Below is a small trained network, with its code and all its weights. Each question gives an input and a target symbol and asks what happens when units are switched off, that is, made to give their printed mean instead of their output.

import numpy as np


def w(rows, s, z=0):
    codes = np.array(rows[::2]) - 128.0
    scale = np.full(codes.shape[1], s)
    scale[-1] = z or s
    return codes * scale


def f(y):
    return np.maximum(y, 0)


def softmax(a):
    e = np.exp(a - a.max(-1, keepdims=True))
    return e / e.sum(-1, keepdims=True)


def log_softmax(a):
    a = a - a.max(-1, keepdims=True)
    return a - np.log(np.exp(a).sum(-1, keepdims=True))


def net(x, mask):
    ids = ['ΘΠΦαβγεζηλμξτω'.index(c) for c in x.split()]
    T = len(ids)
    res = E[ids] + P[:T]
    r = res
    for j in range(2):
        rows = slice(2 * j, 2 * j + 2)
        q, k, v = (r @ M[0][rows].T for M in (Q, K, V))
        z = softmax(np.where(np.tri(T) > 0, q @ k.T / 2**0.5, -1e9)) @ v
        o = O[0][rows]
        res = res + np.where(mask[j], z, o[:, -1]) @ o[:, :-1]
    y = f(res @ A[0][:, :-1].T + A[0][:, -1])
    res = res + np.where(mask[2:6], y, B[0][:, -1]) @ B[0][:, :-1]
    return log_softmax(res[-1] @ U[:, :-1].T + U[:, -1])


Q, K, V, O, A, B = {}, {}, {}, {}, {}, {}
E = w([
[150,100,155],'Θ',
[149,98,142],'Π',
[178,91,152],'Φ',
[163,96,152],'α',
[190,90,163],'β',
[166,84,155],'γ',
[163,108,205],'ε',
[92,109,160],'ζ',
[104,120,180],'η',
[115,176,129],'λ',
[124,54,132],'μ',
[158,78,5],'ξ',
[117,96,14],'τ',
[131,90,20],'ω',
],0.012)
P = w([
[219,138,159],'0',
[122,6,166],'1',
[214,222,140],'2',
[54,57,165],'3',
[226,205,118],'4',
[31,96,142],'5',
[209,194,114],'6',
[1,120,98],'7',
[206,179,148],'8',
],0.0095)
Q[0] = w([
[176,122,138],'h1',
[8,40,131],'h1',
[100,48,160],'h2',
[175,213,69],'h2',
],0.011)
K[0] = w([
[75,167,91],'h1',
[254,125,224],'h1',
[19,94,254],'h2',
[222,180,70],'h2',
],0.0062)
V[0] = w([
[161,58,148],'h1',
[149,129,4],'h1',
[185,208,101],'h2',
[168,169,197],'h2',
],0.013)
O[0] = w([
[125,13,82,217],'h1',
[242,184,60,9],'h1',
[195,190,199,155],'h2',
[75,116,255,255],'h2',
],0.0079,0.0041)
A[0] = w([
[151,89,66,121],'n1',
[130,2,112,182],'n2',
[101,58,122,253],'n3',
[186,58,162,104],'n4',
],0.0082,0.0044)
B[0] = w([
[154,146,191,147],'n1',
[233,84,2,254],'n2',
[65,114,37,252],'n3',
[75,48,119,179],'n4',
],0.0057,0.0083)
U = w([
[138,123,125,34],'Θ',
[133,125,117,25],'Π',
[145,115,125,42],'Φ',
[150,106,131,41],'α',
[168,73,156,11],'β',
[113,94,54,155],'γ',
[113,52,221,3],'ε',
[44,149,120,154],'ζ',
[38,139,167,166],'η',
[134,172,254,183],'λ',
[98,116,98,252],'μ',
[207,155,87,122],'ξ',
[184,173,77,140],'τ',
[193,164,86,139],'ω',
],0.0094,0.0066)

Each question gives the input, a string of symbols that net reads in full, and the target symbol t.
The units are the heads (2 rows each of Q, K, V and O) and the neurons (one row each of A and B). Each row of codes is followed by its name. A weight is (code - 128) times the scale printed after its matrix; where a second scale follows, it is the last column's (O, A, B and U).
mask holds one flag per unit, heads first, then neurons. A switched-off unit (its flag False) gives its mean, the last column of its rows in O or B, instead of its output. The means were averaged over made-up inputs and are rounded, as every weight is.
A unit's drop is (log p(t) with every unit on - log p(t) with that unit switched off) / (log p(t) with every unit on - log p(t) with every unit switched off).
The circuit of an input: a set's keep is (log p(t) with only the set's units on - log p(t) with every unit switched off) / (log p(t) with every unit on - log p(t) with every unit switched off). Starting from all 6 units, units are removed one at a time, each time the one whose removal leaves the highest keep (on an exact tie, the one counted first), for as long as the keep stays at least 0.8.
circuit, biggest first: the units of the circuit, biggest drop first
unit that matters most: the unit with the biggest drop
which heads matter: for each layer, one digit per head in row order, 1 if its drop is at least 0.15 and else 0, layers parted by /
drop when u is switched off: that unit's drop, to one decimal
input λ α λ ε ζ, target λ: unit that matters most	h2
input ε Θ ε λ λ λ λ γ ε, target λ: circuit, biggest first	[h1 n2 n3]
input λ λ λ Π λ λ η, target λ: circuit, biggest first	[h2 n2 n3]
input γ Φ β Φ λ β λ ξ β, target ξ: which heads matter	10
input λ λ Θ γ Φ, target λ: circuit, biggest first	[h2 n2]
input μ Π λ α, target γ: which heads matter	01
input β γ γ ε ε λ ε Θ, target γ: circuit, biggest first	[h2 n2 h1]
input α ε μ ζ, target γ: circuit, biggest first	[h2 n2]
input ε ε ε, target ε: circuit, biggest first	[h1 h2]
input λ μ Π β, target γ: which heads matter	01
input λ λ ζ, target λ: which heads matter	01
input β γ λ η λ λ λ η α, target λ: which heads matter	11
input ξ β β λ η Π λ λ ε, target λ: which heads matter	10
input λ β β α, target γ: which heads matter	01
input λ ω ξ η, target γ: which heads matter	01
input β Θ β λ, target γ: circuit, biggest first	[h2 h1 n2]
input β λ Θ ξ α τ λ ε, target γ: circuit, biggest first	[h2 n2]
input Φ λ β ε β η, target γ: circuit, biggest first	[h2 n2 h1]
input ξ λ ε Π, target γ: drop when n2 is switched off	0.3
input ε β ζ λ, target γ: drop when h2 is switched off	0.4
input λ ε γ λ Π, target λ: drop when n2 is switched off	0.2
input ε β ω ε ε λ η λ α, target λ: drop when n3 is switched off	0.2
